Here is a tiny trained network, its code and every weight. The questions are about switching its units off for an input and a target symbol, where a switched-off unit gives its printed mean instead of its output.

import numpy as np


def w(rows, s, z=0):
    codes = np.array(rows[::2]) - 128.0
    scale = np.full(codes.shape[1], s)
    scale[-1] = z or s
    return codes * scale


def norm(h):
    return h / np.sqrt((h * h).mean(-1, keepdims=True) + 1e-5)


def f(y):
    return y / 2 * (1 + np.tanh(0.7978845608 * (y + 0.044715 * y**3)))


def softmax(a):
    e = np.exp(a - a.max(-1, keepdims=True))
    return e / e.sum(-1, keepdims=True)


def log_softmax(a):
    a = a - a.max(-1, keepdims=True)
    return a - np.log(np.exp(a).sum(-1, keepdims=True))


def net(x, mask):
    ids = ['Ξαβδηλσψ'.index(c) for c in x.split()]
    T = len(ids)
    res = E[ids] + P[:T]
    u = 0
    for l in range(2):
        r = norm(res)
        for j in range(2):
            rows = slice(3 * j, 3 * j + 3)
            q, k, v = (r @ M[l][rows].T for M in (Q, K, V))
            z = softmax(np.where(np.tri(T) > 0, q @ k.T / 3**0.5, -1e9)) @ v
            o = O[l][rows]
            res = res + np.where(mask[u + j], z, o[:, -1]) @ o[:, :-1]
        u += 2
        y = f(norm(res) @ A[l][:, :-1].T + A[l][:, -1])
        res = res + np.where(mask[u : u + 4], y, B[l][:, -1]) @ B[l][:, :-1]
        u += 4
    return log_softmax(norm(res)[-1] @ U[:, :-1].T + U[:, -1])


Q, K, V, O, A, B = {}, {}, {}, {}, {}, {}
E = w([
[73,138,57,128,78,111,124,183],'Ξ',
[101,164,180,69,160,101,141,160],'α',
[164,108,182,219,73,129,110,161],'β',
[214,155,60,103,155,162,88,116],'δ',
[60,131,125,117,179,94,186,96],'η',
[148,32,172,77,129,117,214,188],'λ',
[99,225,105,135,20,187,200,176],'σ',
[129,77,138,2,57,64,102,105],'ψ',
],0.0044)
P = w([
[3,128,75,35,170,246,110,61],'0',
[114,174,107,161,173,120,165,177],'1',
[108,161,118,149,179,120,169,171],'2',
[105,155,117,132,187,110,169,167],'3',
[117,138,128,81,148,111,123,112],'4',
[105,134,130,73,153,116,132,115],'5',
[105,136,131,69,139,111,133,116],'6',
[99,131,124,80,135,104,156,126],'7',
[102,127,127,82,132,99,160,136],'8',
[86,120,136,62,130,102,152,129],'9',
],0.0025)
Q[0] = w([
[125,173,55,145,132,160,82,94],'0.h0',
[133,165,67,162,158,206,63,118],'0.h0',
[168,162,85,172,125,235,57,124],'0.h0',
[93,117,173,25,65,140,42,51],'0.h1',
[82,98,180,33,32,115,94,61],'0.h1',
[125,96,132,155,95,142,1,82],'0.h1',
],0.005)
K[0] = w([
[182,147,100,64,143,44,168,108],'0.h0',
[135,174,64,42,148,55,191,101],'0.h0',
[107,151,27,32,176,133,180,122],'0.h0',
[90,94,46,2,112,105,142,105],'0.h1',
[131,134,66,17,123,78,165,70],'0.h1',
[101,141,55,102,171,174,154,176],'0.h1',
],0.0058)
V[0] = w([
[163,55,104,203,141,142,89,122],'0.h0',
[141,113,54,49,151,133,206,132],'0.h0',
[127,121,193,204,124,95,127,131],'0.h0',
[216,121,142,149,93,76,112,94],'0.h1',
[188,172,52,155,171,47,235,159],'0.h1',
[136,136,140,167,181,209,134,252],'0.h1',
],0.0032)
O[0] = w([
[108,102,210,117,89,99,93,45,120],'0.h0',
[98,66,100,147,30,136,200,238,44],'0.h0',
[126,147,143,89,169,114,134,49,212],'0.h0',
[187,122,116,113,120,134,242,119,6],'0.h1',
[90,50,107,135,121,252,136,29,126],'0.h1',
[49,145,163,25,108,139,48,90,227],'0.h1',
],0.0029,0.0013)
A[0] = w([
[137,250,219,176,192,88,66,41,73],'0.n0',
[155,103,113,192,94,138,233,243,97],'0.n1',
[202,153,214,222,131,134,38,83,38],'0.n2',
[121,168,153,118,116,159,204,189,253],'0.n3',
],0.0026,0.0022)
B[0] = w([
[254,110,136,133,131,77,159,137,184],'0.n0',
[65,49,110,17,141,141,54,102,158],'0.n1',
[173,114,15,86,177,77,240,143,130],'0.n2',
[154,147,171,179,225,101,58,120,249],'0.n3',
],0.0035,0.0021)
Q[1] = w([
[77,136,179,128,199,190,64,119],'1.h0',
[147,140,31,111,60,165,193,110],'1.h0',
[135,128,65,91,93,96,212,95],'1.h0',
[119,164,12,51,10,188,123,225],'1.h1',
[45,75,229,134,219,156,218,135],'1.h1',
[201,52,242,226,253,23,113,98],'1.h1',
],0.0052)
K[1] = w([
[69,120,50,68,107,170,157,162],'1.h0',
[199,108,118,231,140,132,171,106],'1.h0',
[170,99,185,228,121,56,175,143],'1.h0',
[218,135,190,210,102,48,181,137],'1.h1',
[48,76,126,55,95,161,166,154],'1.h1',
[65,150,89,3,168,172,83,108],'1.h1',
],0.0056)
V[1] = w([
[147,122,84,220,41,131,156,91],'1.h0',
[178,98,184,75,153,172,254,131],'1.h0',
[158,13,146,146,145,52,30,104],'1.h0',
[118,149,84,116,231,120,159,41],'1.h1',
[156,186,51,17,138,181,198,106],'1.h1',
[52,115,49,66,94,78,248,146],'1.h1',
],0.0033)
O[1] = w([
[93,98,178,137,145,43,127,160,3],'1.h0',
[84,231,136,80,95,147,130,159,83],'1.h0',
[143,118,181,205,199,169,135,132,123],'1.h0',
[29,137,90,121,206,132,131,98,63],'1.h1',
[114,153,163,53,194,107,222,68,113],'1.h1',
[134,196,157,163,155,64,162,2,162],'1.h1',
],0.0037,0.0028)
A[1] = w([
[27,228,122,144,132,27,48,217,4],'1.n0',
[117,118,134,216,73,139,130,125,132],'1.n1',
[46,116,10,82,66,146,102,150,27],'1.n2',
[194,69,168,77,206,106,5,146,56],'1.n3',
],0.0033,0.0021)
B[1] = w([
[222,117,222,124,151,108,2,71,145],'1.n0',
[59,129,121,48,102,205,169,111,97],'1.n1',
[215,96,230,183,128,111,178,24,251],'1.n2',
[93,209,178,86,132,171,80,72,255],'1.n3',
],0.0038,0.00078)
U = w([
[155,29,188,240,77,99,61,32,46],'Ξ',
[222,137,14,77,166,247,127,70,47],'α',
[159,219,214,127,199,90,22,214,197],'β',
[100,22,220,38,160,188,215,199,92],'δ',
[4,148,47,193,175,115,149,108,251],'η',
[108,255,194,132,12,210,192,102,103],'λ',
[158,133,56,26,41,2,133,165,104],'σ',
[228,150,179,238,176,132,232,202,136],'ψ',
],0.0053,0.0031)

Each question gives the input, a string of symbols that net reads in full, and the target symbol t.
The units are the heads (3 rows each of Q, K, V and O) and the neurons (one row each of A and B). Each row of codes is followed by its name. A weight is (code - 128) times the scale printed after its matrix; where a second scale follows, it is the last column's (O, A, B and U).
mask holds one flag per unit, layer by layer, with each layer's heads first. A switched-off unit (its flag False) gives its mean, the last column of its rows in O or B, instead of its output. The means were averaged over made-up inputs and are rounded, as every weight is.
A unit's drop is (log p(t) with every unit on - log p(t) with that unit switched off) / (log p(t) with every unit on - log p(t) with every unit switched off).
The circuit of an input: a set's keep is (log p(t) with only the set's units on - log p(t) with every unit switched off) / (log p(t) with every unit on - log p(t) with every unit switched off). Starting from all 12 units, units are removed one at a time, each time the one whose removal leaves the highest keep (on an exact tie, the one counted first), for as long as the keep stays at least 0.8.
circuit, biggest first: the units of the circuit, biggest drop first
k most important neurons: the k neurons with the biggest drops, biggest first
k most important neurons of layer l: the k neurons of layer l with the biggest drops, biggest first
which heads matter: for each layer, one digit per head in row order, 1 if its drop is at least 0.15 and else 0, layers parted by /
drop of u: that unit's drop, to one decimal
input β σ ψ η, target β: 2 most important neurons of layer 0 : (0.n2, 0.n3)
input β Ξ α Ξ, target β: circuit, biggest first : (1.n0)
input β σ Ξ, target β: 3 most important neurons : (1.n0, 0.n2, 0.n3)
input α η β, target α: which heads matter : 01 / 10
input λ η β, target λ: which heads matter : 11 / 01
input η σ ψ ψ Ξ σ σ Ξ, target Ξ: 2 most important neurons of layer 1 : (1.n2, 1.n0)
input β ψ δ, target β: which heads matter : 01 / 00
input Ξ δ δ α β, target δ: 2 most important neurons of layer 0 : (0.n2, 0.n3)
input β β λ α β ψ δ β, target ψ: 3 most important neurons of layer 0 : (0.n2, 0.n1, 0.n0)
input β ψ ψ β β δ ψ σ, target β: 2 most important neurons : (0.n3, 1.n0)
input β λ β Ξ β δ σ β δ Ξ, target Ξ: 2 most important neurons : (1.n2, 0.n2)
input α σ σ σ λ α β, target σ: which heads matter : 00 / 10
input σ σ λ β, target σ: 2 most important neurons : (0.n2, 1.n2)
input η ψ δ δ δ β, target δ: 2 most important neurons of layer 1 : (1.n2, 1.n1)
input Ξ η Ξ β, target Ξ: most important neuron of layer 1 : (1.n3)
input η δ α β, target η: 2 most important neurons of layer 1 : (1.n2, 1.n0)
input λ α η β, target λ: 2 most important neurons : (1.n1, 1.n0)
input β λ σ, target β: 2 most important neurons of layer 0 : (0.n3, 0.n2)
input β η η, target β: drop of 0.n0 : 0.0
input Ξ Ξ β, target Ξ: drop of 1.h1 : 0.4
input β λ ψ, target β: drop of 1.n2 : 0.2
